Below is a small trained network, with its code and all its weights. Each question gives an input and a class and asks what happens when units are switched off, that is, made to give their printed mean instead of their output.

import numpy as np


def w(rows, s, z=0):
    codes = np.array(rows[::2]) - 128.0
    scale = np.full(codes.shape[1], s)
    scale[-1] = z or s
    return codes * scale


def norm(h):
    return h / np.sqrt((h * h).mean(-1, keepdims=True) + 1e-5)


def f(y):
    return np.maximum(y, 0)


def log_softmax(a):
    a = a - a.max(-1, keepdims=True)
    return a - np.log(np.exp(a).sum(-1, keepdims=True))


def net(x, mask):
    res = np.array(x, float).reshape(1, 4) / 4 @ E
    u = 0
    for l in range(3):
        y = f(norm(res) @ A[l][:, :-1].T + A[l][:, -1])
        res = res + np.where(mask[u : u + 6], y, B[l][:, -1]) @ B[l][:, :-1]
        u += 6
    return log_softmax(norm(res)[-1] @ U[:, :-1].T + U[:, -1])


A, B = {}, {}
E = w([
[105,147,138,115,151,172,155,132,167,191],'x0',
[169,212,152,126,62,135,136,69,223,88],'x1',
[185,87,201,81,142,97,153,184,152,181],'x2',
[255,101,129,233,131,214,76,75,221,74],'x3',
],0.007)
A[0] = w([
[129,137,81,109,108,73,23,3,118,90,5],'L0N1',
[108,38,122,12,254,163,144,95,46,134,13],'L0N2',
[185,54,96,118,113,147,120,135,75,71,116],'L0N3',
[137,126,115,239,114,156,107,111,113,115,186],'L0N4',
[181,208,125,148,142,236,85,233,166,54,242],'L0N5',
[168,194,155,112,148,149,240,161,103,151,48],'L0N6',
],0.0052,0.0011)
B[0] = w([
[204,104,103,166,112,115,177,96,76,160,216],'L0N1',
[151,120,134,128,135,147,91,128,203,137,223],'L0N2',
[99,129,218,90,188,106,169,116,77,121,196],'L0N3',
[130,169,150,114,2,126,105,197,112,110,232],'L0N4',
[160,157,173,123,106,174,168,199,84,144,254],'L0N5',
[142,175,101,49,180,103,131,73,94,89,180],'L0N6',
],0.0082,0.0043)
A[1] = w([
[89,74,135,143,152,158,3,204,129,106,166],'L1N1',
[136,52,158,130,121,46,141,139,134,118,64],'L1N2',
[146,160,146,141,41,114,146,59,173,52,175],'L1N3',
[204,168,203,144,144,170,150,147,151,137,253],'L1N4',
[120,144,76,214,114,160,57,138,76,78,112],'L1N5',
[93,177,164,59,119,174,212,211,171,188,253],'L1N6',
],0.0069,0.0019)
B[1] = w([
[144,131,104,31,183,78,42,80,203,143,171],'L1N1',
[22,82,95,142,230,169,111,80,147,80,161],'L1N2',
[162,16,77,255,154,172,131,229,122,185,225],'L1N3',
[162,93,84,146,52,143,106,138,50,145,254],'L1N4',
[101,217,232,117,170,107,168,17,160,206,183],'L1N5',
[137,95,128,192,64,159,90,179,180,83,254],'L1N6',
],0.0062,0.0078)
A[2] = w([
[55,124,103,104,61,104,230,229,164,59,29],'L2N1',
[32,155,141,75,180,118,167,173,112,60,79],'L2N2',
[178,63,174,146,152,75,155,79,20,28,128],'L2N3',
[74,100,105,163,149,72,91,181,81,51,130],'L2N4',
[115,91,68,175,195,99,233,152,168,167,2],'L2N5',
[99,147,255,35,47,146,83,140,109,99,116],'L2N6',
],0.0057,0.0026)
B[2] = w([
[191,146,152,85,187,118,165,32,136,135,249],'L2N1',
[201,126,183,145,93,157,144,170,122,94,225],'L2N2',
[85,71,73,58,145,91,92,210,180,141,254],'L2N3',
[140,125,122,140,138,153,72,97,164,108,224],'L2N4',
[111,177,136,96,115,87,163,136,147,126,144],'L2N5',
[95,245,127,103,189,150,147,57,143,62,229],'L2N6',
],0.012,0.0032)
U = w([
[150,232,182,67,188,133,166,67,162,138,120],'0',
[232,84,138,226,7,176,138,207,120,187,191],'1',
[47,172,106,188,98,62,212,107,96,227,4],'2',
[83,61,90,66,170,91,47,206,156,139,146],'3',
],0.012,0.0033)

Each question gives the input, the list of numbers given to net, and the class t.
The units are the neurons (one row each of A and B). Each row of codes is followed by its name. A weight is (code - 128) times the scale printed after its matrix; where a second scale follows, it is the last column's (A, B and U).
mask holds one flag per neuron, layer by layer. A switched-off neuron (its flag False) gives its mean, the last column of its row in B, instead of its output. The means were averaged over made-up inputs and are rounded, as every weight is.
A unit's drop is (log p(t) with every unit on - log p(t) with that unit switched off) / (log p(t) with every unit on - log p(t) with every unit switched off).
The circuit of an input: a set's keep is (log p(t) with only the set's units on - log p(t) with every unit switched off) / (log p(t) with every unit on - log p(t) with every unit switched off). Starting from the 12 units with the biggest drops (on a tie, the unit counted first), units are removed one at a time, each time the one whose removal leaves the highest keep (on an exact tie, the one counted first), for as long as the keep stays at least 0.8.
circuit, biggest first: the units of the circuit, biggest drop first
unit that matters most: the unit with the biggest drop
top k neurons: the k neurons with the biggest drops, biggest first
k most important neurons of layer l: the k neurons of layer l with the biggest drops, biggest first
drop of u: that unit's drop, to one decimal
input [-4,-8,-6,4], class 0: circuit, biggest first => [L1N5]
input [6,-7,-7,1], class 0: circuit, biggest first => [L1N5 L1N3]
input [-5,-2,5,7], class 3: top 4 neurons => [L2N3 L0N3 L1N6 L1N3]
input [-6,-7,-5,8], class 3: circuit, biggest first => [L2N3 L0N3]
input [-4,-2,0,4], class 3: 2 most important neurons of layer 1 => [L1N6 L1N3]
input [1,-1,5,-1], class 3: top 4 neurons => [L1N5 L0N4 L0N5 L0N2]
input [-3,4,-4,-5], class 2: 2 most important neurons of layer 2 => [L2N6 L2N5]
input [-3,-1,3,-3], class 0: 2 most important neurons of layer 1 => [L1N3 L1N4]
input [-5,6,-4,-5], class 2: 2 most important neurons of layer 2 => [L2N5 L2N2]
input [6,0,-8,-1], class 2: 2 most important neurons of layer 1 => [L1N5 L1N4]
input [8,-5,-2,-8], class 0: top 2 neurons => [L1N3 L2N1]
input [6,-8,5,4], class 3: 2 most important neurons of layer 1 => [L1N1 L1N3]
input [2,-7,-8,6], class 0: top 2 neurons => [L1N5 L1N3]
input [4,-1,-6,-3], class 0: top 2 neurons => [L1N4 L1N3]
input [0,8,-1,-3], class 1: circuit, biggest first => [L1N3]
input [6,-6,-8,-1], class 0: top 3 neurons => [L1N5 L1N3 L2N3]
input [-1,-6,8,6], class 3: 2 most important neurons of layer 2 => [L2N3 L2N2]
input [0,-4,5,3], class 3: drop of L1N3 => 0.1
input [-3,-1,2,-5], class 0: drop of L1N3 => 0.6
input [-7,-1,2,0], class 3: drop of L1N6 => 0.0
input [-7,-6,4,8], class 3: drop of L2N3 => 0.1
input [-1,-5,-6,2], class 0: unit that matters most => L1N5
